Here is a tiny trained network, its code and every weight. The questions are about switching its units off for an input and a class, where a switched-off unit gives its printed mean instead of its output.

import numpy as np


def w(rows, s, z=0):
    codes = np.array(rows[::2]) - 128.0
    scale = np.full(codes.shape[1], s)
    scale[-1] = z or s
    return codes * scale


def f(y):
    return y / 2 * (1 + np.tanh(0.7978845608 * (y + 0.044715 * y**3)))


def log_softmax(a):
    a = a - a.max(-1, keepdims=True)
    return a - np.log(np.exp(a).sum(-1, keepdims=True))


def net(x, mask):
    res = np.array(x, float).reshape(1, 6) / 4 @ E
    y = f(res @ A[0][:, :-1].T + A[0][:, -1])
    res = res + np.where(mask, y, B[0][:, -1]) @ B[0][:, :-1]
    return log_softmax(res[-1] @ U[:, :-1].T + U[:, -1])


A, B = {}, {}
E = w([
[75,72,173,32,184,95,103,82,127,87,108,144],'x0',
[129,136,129,119,120,126,121,137,135,114,149,150],'x1',
[140,119,128,128,139,125,137,109,134,147,141,117],'x2',
[115,119,137,123,107,126,126,137,126,119,149,138],'x3',
[64,129,63,127,122,128,104,109,64,227,118,210],'x4',
[121,111,110,142,201,252,142,181,74,90,193,125],'x5',
],0.014)
A[0] = w([
[104,143,197,116,110,93,125,85,162,97,72,126,147],'neuron 0',
[132,114,117,80,133,95,122,123,146,114,96,79,133],'neuron 1',
[139,150,53,181,124,187,123,191,89,194,172,126,110],'neuron 2',
[157,106,101,144,127,140,116,169,100,174,118,168,118],'neuron 3',
[190,210,102,247,1,153,169,168,181,172,146,92,149],'neuron 4',
[146,94,193,81,125,82,120,103,204,78,88,114,141],'neuron 5',
[175,142,166,170,139,149,164,180,205,42,169,23,60],'neuron 6',
[170,121,141,120,147,147,178,190,188,68,131,66,164],'neuron 7',
[106,108,94,102,153,51,102,145,101,176,126,178,44],'neuron 8',
[79,38,131,69,217,127,79,90,105,95,117,175,1],'neuron 9',
[67,140,153,143,185,213,120,109,96,69,176,82,122],'neuron 10',
[123,108,185,141,214,192,153,143,60,78,163,136,41],'neuron 11',
[138,142,90,110,51,51,136,105,150,146,107,132,189],'neuron 12',
[159,156,125,95,126,136,156,165,173,66,135,58,190],'neuron 13',
[121,128,124,63,168,192,163,133,96,57,141,106,22],'neuron 14',
[65,116,111,89,165,99,124,93,91,168,103,232,77],'neuron 15',
[202,183,116,224,25,119,168,132,149,121,133,111,42],'neuron 16',
[134,103,165,94,141,78,123,79,213,71,110,125,135],'neuron 17',
[108,180,176,153,37,71,100,100,174,204,92,145,113],'neuron 18',
[121,145,67,187,136,202,135,174,38,202,174,177,114],'neuron 19',
[160,155,113,137,11,55,104,75,154,180,83,155,52],'neuron 20',
[59,121,47,106,155,71,105,122,103,205,124,187,165],'neuron 21',
[67,161,81,72,120,122,112,86,69,197,111,180,31],'neuron 22',
[136,101,153,159,169,83,130,127,155,85,107,170,132],'neuron 23',
[133,160,127,95,112,142,136,112,109,142,146,103,120],'neuron 24',
],0.0084,0.013)
B[0] = w([
[110,180,189,165,89,89,115,69,147,108,199,85,199],'neuron 0',
[94,157,195,130,77,110,136,83,142,117,150,113,167],'neuron 1',
[125,212,205,150,80,138,242,122,245,74,125,143,208],'neuron 2',
[89,174,148,160,94,130,127,124,150,96,119,119,160],'neuron 3',
[181,57,94,75,215,126,55,143,101,165,114,167,250],'neuron 4',
[86,191,144,167,86,94,156,59,141,103,188,59,222],'neuron 5',
[162,92,89,156,125,244,148,224,208,110,83,209,220],'neuron 6',
[160,56,94,105,177,95,62,133,91,175,117,127,223],'neuron 7',
[103,147,139,97,175,79,102,98,81,131,154,74,160],'neuron 8',
[204,9,12,182,176,215,162,241,194,182,55,211,171],'neuron 9',
[160,95,80,102,161,146,116,134,95,178,96,158,204],'neuron 10',
[157,90,142,78,219,93,42,77,59,171,135,54,184],'neuron 11',
[140,131,148,76,159,78,84,97,107,167,147,92,227],'neuron 12',
[125,104,129,98,154,108,106,98,109,139,124,88,220],'neuron 13',
[123,129,165,112,164,84,68,100,87,124,171,104,162],'neuron 14',
[186,91,115,104,196,123,93,118,79,139,125,86,195],'neuron 15',
[113,146,178,64,193,48,52,50,2,139,136,67,180],'neuron 16',
[67,159,177,178,97,64,172,72,118,105,202,91,211],'neuron 17',
[184,66,70,105,206,141,106,166,127,166,99,161,219],'neuron 18',
[89,174,191,192,75,144,226,130,217,50,123,144,231],'neuron 19',
[205,67,70,182,118,233,212,218,203,126,68,207,210],'neuron 20',
[185,68,98,131,139,155,144,196,129,136,87,178,239],'neuron 21',
[139,140,148,63,174,92,66,69,30,135,146,78,185],'neuron 22',
[77,129,153,109,93,108,129,95,136,118,107,137,155],'neuron 23',
[146,147,158,135,164,169,131,118,154,134,116,83,126],'neuron 24',
],0.008,0.017)
U = w([
[124,92,115,83,152,83,24,85,69,152,123,100,255],'0',
[157,66,88,146,134,193,122,248,161,147,94,165,55],'1',
[26,226,137,189,39,127,190,105,172,102,132,117,94],'2',
],0.013,0.00082)

Each question gives the input, the list of numbers given to net, and the class t.
The units are the neurons (one row each of A and B). Each row of codes is followed by its name. A weight is (code - 128) times the scale printed after its matrix; where a second scale follows, it is the last column's (A, B and U).
mask holds one flag per neuron, in row order. A switched-off neuron (its flag False) gives its mean, the last column of its row in B, instead of its output. The means were averaged over made-up inputs and are rounded, as every weight is.
A unit's drop is (log p(t) with every unit on - log p(t) with that unit switched off) / (log p(t) with every unit on - log p(t) with every unit switched off).
The circuit of an input: a set's keep is (log p(t) with only the set's units on - log p(t) with every unit switched off) / (log p(t) with every unit on - log p(t) with every unit switched off). Starting from the 12 units with the biggest drops (on a tie, the unit counted first), units are removed one at a time, each time the one whose removal leaves the highest keep (on an exact tie, the one counted first), for as long as the keep stays at least 0.8.
units of the circuit, in order: the units of the circuit, biggest drop first
top k neurons: the k neurons with the biggest drops, biggest first
drop when u is switched off: that unit's drop, to one decimal
input [-7,-3,-2,-7,-3,-2], class 0: units of the circuit, in order => (neuron 16)
input [4,-3,-5,1,-8,8], class 0: top 2 neurons => (neuron 11; neuron 14)
input [1,-4,0,-7,3,2], class 1: top 2 neurons => (neuron 5; neuron 17)
input [-7,5,8,6,1,-8], class 1: top 2 neurons => (neuron 20; neuron 18)
input [1,-5,-3,-8,8,1], class 1: top 4 neurons => (neuron 21; neuron 19; neuron 16; neuron 11)
input [-8,-3,-2,7,0,-2], class 0: top 3 neurons => (neuron 16; neuron 6; neuron 21)
input [-7,8,0,-5,2,1], class 2: top 2 neurons => (neuron 2; neuron 19)
input [8,6,2,-3,8,1], class 1: top 2 neurons => (neuron 9; neuron 21)
input [-3,6,2,3,-8,0], class 0: top 3 neurons => (neuron 16; neuron 20; neuron 13)
input [-2,3,4,6,8,0], class 1: top 3 neurons => (neuron 21; neuron 5; neuron 17)
input [4,-3,5,5,6,2], class 1: top 2 neurons => (neuron 9; neuron 21)
input [2,3,1,5,-3,6], class 0: top 2 neurons => (neuron 11; neuron 20)
input [5,-2,4,7,-4,7], class 0: drop when neuron 11 is switched off => 5.3
input [2,5,-5,-5,-6,3], class 0: top neuron => (neuron 20)
input [5,0,-3,2,2,3], class 1: drop when neuron 9 is switched off => 0.9
input [-4,-6,1,-3,2,-7], class 1: drop when neuron 20 is switched off => 5.0
input [2,-1,7,0,7,5], class 1: drop when neuron 10 is switched off => 0.0
